Here is a tiny trained network, its code and every weight. The questions are about switching its units off for an input and a class, where a switched-off unit gives its printed mean instead of its output.

import numpy as np


def w(rows, s, z=0):
    codes = np.array(rows[::2]) - 128.0
    scale = np.full(codes.shape[1], s)
    scale[-1] = z or s
    return codes * scale


def f(y):
    return y / 2 * (1 + np.tanh(0.7978845608 * (y + 0.044715 * y**3)))


def log_softmax(a):
    a = a - a.max(-1, keepdims=True)
    return a - np.log(np.exp(a).sum(-1, keepdims=True))


def net(x, mask):
    res = np.array(x, float).reshape(1, 8) / 4 @ E
    y = f(res @ A[0][:, :-1].T + A[0][:, -1])
    res = res + np.where(mask, y, B[0][:, -1]) @ B[0][:, :-1]
    return log_softmax(res[-1] @ U[:, :-1].T + U[:, -1])


A, B = {}, {}
E = w([
[200,129,206,67,253,173],'x0',
[198,73,77,90,129,36],'x1',
[229,199,175,158,52,84],'x2',
[153,23,190,227,124,157],'x3',
[135,129,122,133,128,130],'x4',
[121,128,138,123,124,126],'x5',
[116,129,140,121,129,112],'x6',
[111,127,145,120,128,114],'x7',
],0.0059)
A[0] = w([
[137,182,99,100,157,129,26],'neuron 0',
[89,88,108,101,128,147,26],'neuron 1',
[213,43,105,100,109,56,192],'neuron 2',
[159,146,183,110,188,172,122],'neuron 3',
[143,51,180,166,124,143,193],'neuron 4',
[147,57,151,171,127,139,3],'neuron 5',
[40,132,62,137,175,152,97],'neuron 6',
[89,76,95,112,169,139,58],'neuron 7',
[160,138,171,91,185,138,11],'neuron 8',
[70,118,87,130,182,161,40],'neuron 9',
[129,173,132,50,116,137,61],'neuron 10',
[138,69,175,170,129,129,37],'neuron 11',
[120,158,98,51,152,99,104],'neuron 12',
[76,181,171,162,104,183,201],'neuron 13',
[114,185,96,93,141,121,23],'neuron 14',
[124,189,91,89,126,137,21],'neuron 15',
[187,202,136,168,65,101,53],'neuron 16',
[150,81,158,133,119,146,27],'neuron 17',
[161,245,237,140,107,114,112],'neuron 18',
[82,123,97,211,80,102,95],'neuron 19',
[95,95,100,101,137,148,1],'neuron 20',
[181,117,188,98,192,146,31],'neuron 21',
],0.011,0.0048)
B[0] = w([
[62,156,137,154,70,167,138],'neuron 0',
[226,69,183,189,110,99,128],'neuron 1',
[22,107,114,103,187,178,255],'neuron 2',
[133,111,45,85,72,94,209],'neuron 3',
[58,203,106,126,144,201,236],'neuron 4',
[89,197,180,202,84,155,155],'neuron 5',
[147,91,149,119,156,113,195],'neuron 6',
[192,91,209,191,120,195,157],'neuron 7',
[189,59,104,167,1,5,159],'neuron 8',
[155,77,230,146,122,128,158],'neuron 9',
[52,188,125,191,99,103,160],'neuron 10',
[67,232,169,187,68,166,161],'neuron 11',
[60,172,157,151,121,212,192],'neuron 12',
[112,124,60,40,173,120,225],'neuron 13',
[86,206,163,217,58,168,146],'neuron 14',
[92,196,169,197,52,151,147],'neuron 15',
[152,19,220,137,156,138,200],'neuron 16',
[65,171,165,178,50,89,129],'neuron 17',
[150,70,174,129,167,194,227],'neuron 18',
[148,127,30,124,46,98,205],'neuron 19',
[155,47,206,211,61,123,123],'neuron 20',
[178,127,60,121,34,56,188],'neuron 21',
],0.0089,0.0061)
U = w([
[109,255,159,198,93,158,59],'0',
[111,110,104,69,177,145,250],'1',
[180,97,63,146,30,27,89],'2',
[194,23,237,175,148,143,1],'3',
[131,147,110,86,171,134,240],'4',
[135,146,99,96,178,136,221],'5',
],0.011,0.0068)

Each question gives the input, the list of numbers given to net, and the class t.
The units are the neurons (one row each of A and B). Each row of codes is followed by its name. A weight is (code - 128) times the scale printed after its matrix; where a second scale follows, it is the last column's (A, B and U).
mask holds one flag per neuron, in row order. A switched-off neuron (its flag False) gives its mean, the last column of its row in B, instead of its output. The means were averaged over made-up inputs and are rounded, as every weight is.
A unit's drop is (log p(t) with every unit on - log p(t) with that unit switched off) / (log p(t) with every unit on - log p(t) with every unit switched off).
The circuit of an input: a set's keep is (log p(t) with only the set's units on - log p(t) with every unit switched off) / (log p(t) with every unit on - log p(t) with every unit switched off). Starting from the 12 units with the biggest drops (on a tie, the unit counted first), units are removed one at a time, each time the one whose removal leaves the highest keep (on an exact tie, the one counted first), for as long as the keep stays at least 0.8.
units of the circuit, in order: the units of the circuit, biggest drop first
most important unit: the unit with the biggest drop
top k neurons: the k neurons with the biggest drops, biggest first
drop of u: that unit's drop, to one decimal
input [0,6,3,2,8,-3,0,-7], class 1: units of the circuit, in order -> [neuron 2]
input [8,-4,-8,6,4,2,7,3], class 2: units of the circuit, in order -> [neuron 21; neuron 8]
input [-6,-1,8,-6,-7,4,-6,-1], class 3: top 2 neurons -> [neuron 16; neuron 18]
input [8,-7,-3,8,0,5,-4,3], class 0: top 2 neurons -> [neuron 4; neuron 11]
input [1,7,8,1,-3,-5,0,-7], class 3: top 2 neurons -> [neuron 16; neuron 13]
input [7,1,7,-3,4,7,6,5], class 2: top 3 neurons -> [neuron 21; neuron 8; neuron 3]
input [2,-2,6,1,3,-5,-1,-1], class 3: units of the circuit, in order -> [neuron 18; neuron 16]
input [2,3,-8,8,7,-4,-7,2], class 0: units of the circuit, in order -> [neuron 11; neuron 5]
input [8,2,-2,-7,5,-7,-6,-7], class 2: units of the circuit, in order -> [neuron 8; neuron 21]
input [-8,1,-7,8,1,0,-6,7], class 0: top 3 neurons -> [neuron 4; neuron 5; neuron 11]
input [-6,0,-4,-5,5,3,-1,-1], class 2: units of the circuit, in order -> [neuron 2; neuron 4]
input [8,-7,-1,-5,-5,-5,-2,-5], class 2: units of the circuit, in order -> [neuron 8; neuron 21]
input [-3,7,-8,8,6,8,4,4], class 0: top 3 neurons -> [neuron 4; neuron 11; neuron 5]
input [6,3,7,-6,-2,-1,1,6], class 3: most important unit -> neuron 18
input [-6,-7,-1,4,6,4,-1,6], class 1: top 3 neurons -> [neuron 13; neuron 21; neuron 8]
input [5,1,8,0,-4,1,-2,-4], class 3: top 2 neurons -> [neuron 18; neuron 16]
input [-5,4,6,-7,-4,-6,-5,8], class 0: units of the circuit, in order -> [neuron 15; neuron 12]
input [3,2,-6,4,-1,-6,2,-2], class 3: top 3 neurons -> [neuron 7; neuron 13; neuron 9]
input [8,-6,-5,6,-7,-1,3,-6], class 2: units of the circuit, in order -> [neuron 21; neuron 8]
input [-6,-2,7,-6,-3,-7,-4,5], class 3: units of the circuit, in order -> [neuron 16]
input [5,-2,-8,5,0,-1,1,0], class 3: top 2 neurons -> [neuron 7; neuron 9]
input [7,4,0,3,7,-7,-4,1], class 2: top 2 neurons -> [neuron 21; neuron 8]
input [8,-4,8,0,-6,-7,-1,6], class 2: top 3 neurons -> [neuron 21; neuron 3; neuron 8]
input [8,-1,-3,6,-3,2,-3,-3], class 2: drop of neuron 3 -> 0.1
input [2,-6,8,-5,8,0,8,-3], class 3: drop of neuron 18 -> 0.4
